Below is a small trained network, with its code and all its weights. Each question gives an input and a class and asks what happens when units are switched off, that is, made to give their printed mean instead of their output.

import numpy as np


def w(rows, s, z=0):
    codes = np.array(rows[::2]) - 128.0
    scale = np.full(codes.shape[1], s)
    scale[-1] = z or s
    return codes * scale


def norm(h):
    return h / np.sqrt((h * h).mean(-1, keepdims=True) + 1e-5)


def f(y):
    return y / 2 * (1 + np.tanh(0.7978845608 * (y + 0.044715 * y**3)))


def log_softmax(a):
    a = a - a.max(-1, keepdims=True)
    return a - np.log(np.exp(a).sum(-1, keepdims=True))


def net(x, mask):
    res = np.array(x, float).reshape(1, 8) / 4 @ E
    u = 0
    for l in range(4):
        y = f(norm(res) @ A[l][:, :-1].T + A[l][:, -1])
        res = res + np.where(mask[u : u + 7], y, B[l][:, -1]) @ B[l][:, :-1]
        u += 7
    return log_softmax(norm(res)[-1] @ U[:, :-1].T + U[:, -1])


A, B = {}, {}
E = w([
[106,125,97,94,178,120,181,94,185,65],'x0',
[117,146,163,122,138,220,125,53,151,140],'x1',
[152,131,20,93,201,120,138,135,62,200],'x2',
[95,139,68,138,166,218,92,90,22,92],'x3',
[209,166,111,26,51,184,104,95,177,133],'x4',
[96,188,102,162,42,65,171,118,46,100],'x5',
[124,104,105,116,65,151,69,69,118,171],'x6',
[98,156,121,52,84,154,97,123,157,6],'x7',
],0.013)
A[0] = w([
[143,117,120,162,90,96,97,124,85,205,2],'0.n0',
[144,91,86,156,239,133,139,128,140,225,139],'0.n1',
[152,115,122,117,244,110,161,127,92,181,132],'0.n2',
[134,96,75,122,250,132,154,123,129,197,120],'0.n3',
[134,84,184,149,141,122,102,161,187,124,58],'0.n4',
[42,127,130,209,175,145,161,128,78,95,134],'0.n5',
[146,147,167,166,134,37,171,190,121,99,224],'0.n6',
],0.015,0.0052)
B[0] = w([
[139,126,163,99,166,188,193,155,158,116,176],'0.n0',
[132,115,114,190,178,247,237,201,88,182,254],'0.n1',
[184,147,66,103,91,202,189,181,151,133,224],'0.n2',
[70,161,93,219,166,220,165,222,137,146,239],'0.n3',
[88,90,155,94,162,141,172,199,93,188,181],'0.n4',
[101,172,216,173,135,67,87,31,12,111,230],'0.n5',
[84,116,108,220,174,129,147,235,160,107,250],'0.n6',
],0.013,0.011)
A[1] = w([
[171,117,38,116,2,126,85,73,37,170,2],'1.n0',
[203,64,216,181,55,123,64,62,128,226,4],'1.n1',
[133,73,186,119,147,85,122,54,106,152,99],'1.n2',
[94,91,132,106,109,163,161,100,178,74,105],'1.n3',
[121,153,127,174,47,201,104,136,163,94,113],'1.n4',
[98,134,76,140,77,75,209,167,218,128,29],'1.n5',
[150,185,44,67,50,80,117,106,2,144,48],'1.n6',
],0.0091,0.0089)
B[1] = w([
[78,56,100,152,210,203,135,253,134,151,189],'1.n0',
[96,50,187,65,165,70,118,86,139,180,138],'1.n1',
[186,149,153,122,122,97,160,120,96,122,135],'1.n2',
[132,94,91,96,157,126,113,99,141,140,170],'1.n3',
[209,101,96,102,180,142,144,140,154,163,250],'1.n4',
[159,133,126,148,114,122,96,54,153,80,211],'1.n5',
[143,135,166,164,193,119,184,175,54,103,227],'1.n6',
],0.012,0.0023)
A[2] = w([
[63,147,196,137,168,118,114,89,161,84,21],'2.n0',
[153,101,246,173,97,153,126,149,206,205,67],'2.n1',
[148,99,178,102,87,96,71,127,165,226,3],'2.n2',
[131,114,151,91,172,182,136,126,180,112,55],'2.n3',
[143,144,185,130,49,150,147,150,123,173,118],'2.n4',
[117,149,39,87,87,126,154,160,57,95,136],'2.n5',
[117,147,160,154,92,64,229,165,174,96,83],'2.n6',
],0.014,0.0075)
B[2] = w([
[192,66,88,60,168,146,193,197,64,140,171],'2.n0',
[238,137,161,90,122,229,211,88,78,135,249],'2.n1',
[121,86,217,114,147,94,208,60,108,88,153],'2.n2',
[109,141,112,123,15,16,87,121,177,89,201],'2.n3',
[171,132,138,93,189,157,174,163,122,175,176],'2.n4',
[195,91,152,153,207,165,150,128,87,102,224],'2.n5',
[189,147,9,41,125,121,98,51,196,191,253],'2.n6',
],0.011,0.0067)
A[3] = w([
[129,144,74,124,185,115,118,128,134,202,37],'3.n0',
[147,148,53,138,117,131,93,149,108,111,4],'3.n1',
[133,112,103,146,96,158,128,91,81,252,39],'3.n2',
[136,155,77,104,196,135,122,106,92,24,59],'3.n3',
[125,158,124,153,104,141,83,77,176,125,111],'3.n4',
[162,189,66,116,66,103,120,172,78,128,89],'3.n5',
[121,75,151,168,145,82,126,156,101,124,61],'3.n6',
],0.013,0.0047)
B[3] = w([
[113,95,188,129,126,108,143,141,148,126,182],'3.n0',
[149,118,181,135,92,126,166,135,110,177,143],'3.n1',
[80,9,153,107,136,130,71,165,129,87,207],'3.n2',
[167,101,199,97,112,167,164,133,143,229,253],'3.n3',
[134,126,81,157,133,134,135,125,119,169,143],'3.n4',
[186,145,198,181,178,114,149,87,149,182,153],'3.n5',
[133,176,91,137,134,121,58,113,160,209,177],'3.n6',
],0.014,0.005)
U = w([
[84,81,99,71,109,116,100,166,170,77,98],'0',
[178,119,168,69,108,150,169,89,138,139,144],'1',
[170,153,63,97,76,151,95,59,185,130,115],'2',
[77,148,131,194,117,7,110,179,133,140,87],'3',
[134,122,132,166,162,181,183,213,119,155,185],'4',
[89,156,172,187,116,105,102,56,16,120,135],'5',
[88,147,124,117,92,94,95,123,107,137,3],'6',
],0.022,0.0077)

Each question gives the input, the list of numbers given to net, and the class t.
The units are the neurons (one row each of A and B). Each row of codes is followed by its name. A weight is (code - 128) times the scale printed after its matrix; where a second scale follows, it is the last column's (A, B and U).
mask holds one flag per neuron, layer by layer. A switched-off neuron (its flag False) gives its mean, the last column of its row in B, instead of its output. The means were averaged over made-up inputs and are rounded, as every weight is.
A unit's drop is (log p(t) with every unit on - log p(t) with that unit switched off) / (log p(t) with every unit on - log p(t) with every unit switched off).
The circuit of an input: a set's keep is (log p(t) with only the set's units on - log p(t) with every unit switched off) / (log p(t) with every unit on - log p(t) with every unit switched off). Starting from the 12 units with the biggest drops (on a tie, the unit counted first), units are removed one at a time, each time the one whose removal leaves the highest keep (on an exact tie, the one counted first), for as long as the keep stays at least 0.8.
circuit, biggest first: the units of the circuit, biggest drop first
top k neurons: the k neurons with the biggest drops, biggest first
top k neurons in layer l: the k neurons of layer l with the biggest drops, biggest first
drop when u is switched off: that unit's drop, to one decimal
input [6,-8,-3,-5,6,7,-1,2], class 2: circuit, biggest first -> (2.n6)
input [7,-1,-2,6,7,-3,-7,4], class 2: top 2 neurons -> (0.n5; 2.n3)
input [1,-5,-3,8,4,-6,-2,4], class 2: circuit, biggest first -> (0.n1; 2.n3; 0.n6)
input [1,6,-4,-3,-8,8,-5,-8], class 3: top 2 neurons in layer 0 -> (0.n6; 0.n5)
input [1,6,3,7,8,2,7,7], class 1: circuit, biggest first -> (3.n3; 0.n3)
input [7,8,-7,-4,-3,2,7,4], class 1: top 2 neurons -> (0.n2; 2.n0)
input [2,-5,-2,-5,8,-4,-7,-2], class 1: circuit, biggest first -> (0.n3; 0.n1)
input [-8,-1,-5,-6,-4,8,-3,2], class 3: top 4 neurons -> (0.n6; 0.n1; 0.n2; 0.n3)
input [4,2,-5,-3,3,-8,3,6], class 1: top 2 neurons -> (0.n4; 2.n1)
input [5,8,-7,7,0,-7,4,-3], class 1: top 3 neurons -> (0.n2; 0.n6; 0.n3)
input [6,-2,-5,8,3,-7,2,-1], class 2: top 3 neurons -> (0.n5; 0.n6; 2.n3)
input [-8,0,-5,6,-2,3,4,8], class 5: top 2 neurons in layer 0 -> (0.n2; 0.n1)
input [-6,-7,-1,7,-6,6,4,-8], class 5: top 3 neurons in layer 0 -> (0.n5; 0.n3; 0.n4)
input [-2,-2,-8,3,-8,-1,-8,-1], class 3: top neuron -> (0.n6)
input [2,-8,-6,5,-7,7,8,-4], class 5: drop when 0.n5 is switched off -> 0.8
input [5,-1,-4,0,5,-1,0,0], class 2: drop when 0.n5 is switched off -> 0.3
input [2,7,-2,5,-8,-2,-2,-2], class 5: drop when 0.n5 is switched off -> 1.1
input [-1,4,-8,4,-2,-8,8,7], class 2: top 2 neurons in layer 0 -> (0.n5; 0.n6)
input [5,7,3,-4,3,-3,-7,8], class 0: top 2 neurons in layer 0 -> (0.n5; 0.n2)
input [1,0,2,8,-8,2,-1,3], class 5: top neuron -> (0.n5)
